Below is a small trained network, with its code and all its weights. Each question gives an input and a class and asks what happens when units are switched off, that is, made to give their printed mean instead of their output.

import numpy as np


def w(rows, s, z=0):
    codes = np.array(rows[::2]) - 128.0
    scale = np.full(codes.shape[1], s)
    scale[-1] = z or s
    return codes * scale


def norm(h):
    return h / np.sqrt((h * h).mean(-1, keepdims=True) + 1e-5)


def f(y):
    return y / 2 * (1 + np.tanh(0.7978845608 * (y + 0.044715 * y**3)))


def log_softmax(a):
    a = a - a.max(-1, keepdims=True)
    return a - np.log(np.exp(a).sum(-1, keepdims=True))


def net(x, mask):
    res = np.array(x, float).reshape(1, 8) / 4 @ E
    u = 0
    for l in range(4):
        y = f(norm(res) @ A[l][:, :-1].T + A[l][:, -1])
        res = res + np.where(mask[u : u + 4], y, B[l][:, -1]) @ B[l][:, :-1]
        u += 4
    return log_softmax(norm(res)[-1] @ U[:, :-1].T + U[:, -1])


A, B = {}, {}
E = w([
[161,121,48,111,177],'x0',
[253,125,17,95,137],'x1',
[114,3,123,19,162],'x2',
[144,118,84,148,157],'x3',
[247,19,222,194,76],'x4',
[97,144,82,11,111],'x5',
[131,91,136,87,67],'x6',
[122,172,138,53,164],'x7',
],0.0059)
A[0] = w([
[121,116,153,166,77,228],'L0N1',
[42,154,77,135,86,253],'L0N2',
[202,1,156,105,75,61],'L0N3',
[185,152,42,89,230,220],'L0N4',
],0.0088,0.0012)
B[0] = w([
[246,181,90,101,195,178],'L0N1',
[175,127,167,100,156,189],'L0N2',
[169,49,149,118,10,253],'L0N3',
[81,117,54,105,102,230],'L0N4',
],0.011,0.0053)
A[1] = w([
[163,135,39,95,185,78],'L1N1',
[167,150,56,175,25,5],'L1N2',
[153,204,88,119,126,229],'L1N3',
[127,186,127,254,61,160],'L1N4',
],0.007,0.0027)
B[1] = w([
[159,103,76,169,55,183],'L1N1',
[76,77,106,94,139,195],'L1N2',
[107,80,158,184,199,254],'L1N3',
[189,107,173,206,254,245],'L1N4',
],0.01,0.0025)
A[2] = w([
[8,152,197,96,100,189],'L2N1',
[187,108,141,87,133,122],'L2N2',
[157,142,41,99,103,7],'L2N3',
[129,168,187,104,143,76],'L2N4',
],0.013,0.0017)
B[2] = w([
[44,212,213,102,137,240],'L2N1',
[35,171,185,191,1,226],'L2N2',
[92,111,72,91,167,255],'L2N3',
[39,143,45,17,142,184],'L2N4',
],0.0065,0.0035)
A[3] = w([
[200,109,162,70,76,112],'L3N1',
[172,81,168,104,76,6],'L3N2',
[180,182,2,101,123,59],'L3N3',
[197,208,134,174,122,55],'L3N4',
],0.0095,0.0017)
B[3] = w([
[96,80,190,243,36,254],'L3N1',
[135,120,190,178,66,251],'L3N2',
[119,80,12,77,86,229],'L3N3',
[114,152,66,164,163,182],'L3N4',
],0.011,0.0031)
U = w([
[158,71,142,165,58,228],'0',
[63,172,137,73,172,2],'1',
[186,157,114,178,212,205],'2',
[118,85,3,81,125,85],'3',
],0.018,0.00073)

Each question gives the input, the list of numbers given to net, and the class t.
The units are the neurons (one row each of A and B). Each row of codes is followed by its name. A weight is (code - 128) times the scale printed after its matrix; where a second scale follows, it is the last column's (A, B and U).
mask holds one flag per neuron, layer by layer. A switched-off neuron (its flag False) gives its mean, the last column of its row in B, instead of its output. The means were averaged over made-up inputs and are rounded, as every weight is.
A unit's drop is (log p(t) with every unit on - log p(t) with that unit switched off) / (log p(t) with every unit on - log p(t) with every unit switched off).
The circuit of an input: a set's keep is (log p(t) with only the set's units on - log p(t) with every unit switched off) / (log p(t) with every unit on - log p(t) with every unit switched off). Starting from the 12 units with the biggest drops (on a tie, the unit counted first), units are removed one at a time, each time the one whose removal leaves the highest keep (on an exact tie, the one counted first), for as long as the keep stays at least 0.8.
units of the circuit, in order: the units of the circuit, biggest drop first
top k neurons: the k neurons with the biggest drops, biggest first
top k neurons in layer l: the k neurons of layer l with the biggest drops, biggest first
drop when u is switched off: that unit's drop, to one decimal
input [8,-3,-4,-2,5,8,-5,-5], class 2: top 2 neurons in layer 0 : (L0N3 L0N4)
input [-1,3,-1,6,6,7,-8,2], class 3: units of the circuit, in order : (L0N4)
input [-7,3,-1,-2,-7,-3,8,-4], class 1: units of the circuit, in order : (L0N3 L0N2)
input [5,-7,-3,7,-8,2,2,-8], class 1: top 2 neurons in layer 0 : (L0N1 L0N2)
input [-1,-3,-5,6,-3,4,7,-3], class 1: units of the circuit, in order : (L0N2 L0N3)
input [-6,-7,2,5,4,0,-7,2], class 1: top 2 neurons : (L0N3 L2N4)
input [3,8,-8,-7,4,2,-3,5], class 3: top 2 neurons : (L0N4 L3N3)
input [8,1,2,1,5,7,5,6], class 0: top 2 neurons in layer 3 : (L3N1 L3N2)
input [-4,0,-5,1,0,8,1,-8], class 2: top 3 neurons : (L0N3 L1N3 L0N4)
input [3,-4,-5,4,8,5,-3,8], class 2: top 2 neurons : (L0N3 L0N2)
input [4,-5,-2,4,4,6,-4,-4], class 2: top 2 neurons : (L0N4 L0N3)
input [3,-7,-2,-2,-3,1,-1,-7], class 1: top 2 neurons : (L0N2 L2N4)
input [-3,0,1,2,0,7,-1,5], class 1: top 2 neurons : (L0N1 L2N1)
input [-7,6,-6,5,-3,-2,-2,-1], class 2: units of the circuit, in order : (L1N4)
input [-7,-4,-1,6,-2,-4,0,5], class 1: drop when L2N4 is switched off : 0.3
input [-1,-6,-3,2,7,-7,-5,-5], class 2: drop when L1N4 is switched off : 0.1
input [0,0,-7,-4,-4,7,2,-5], class 1: drop when L1N3 is switched off : 0.4
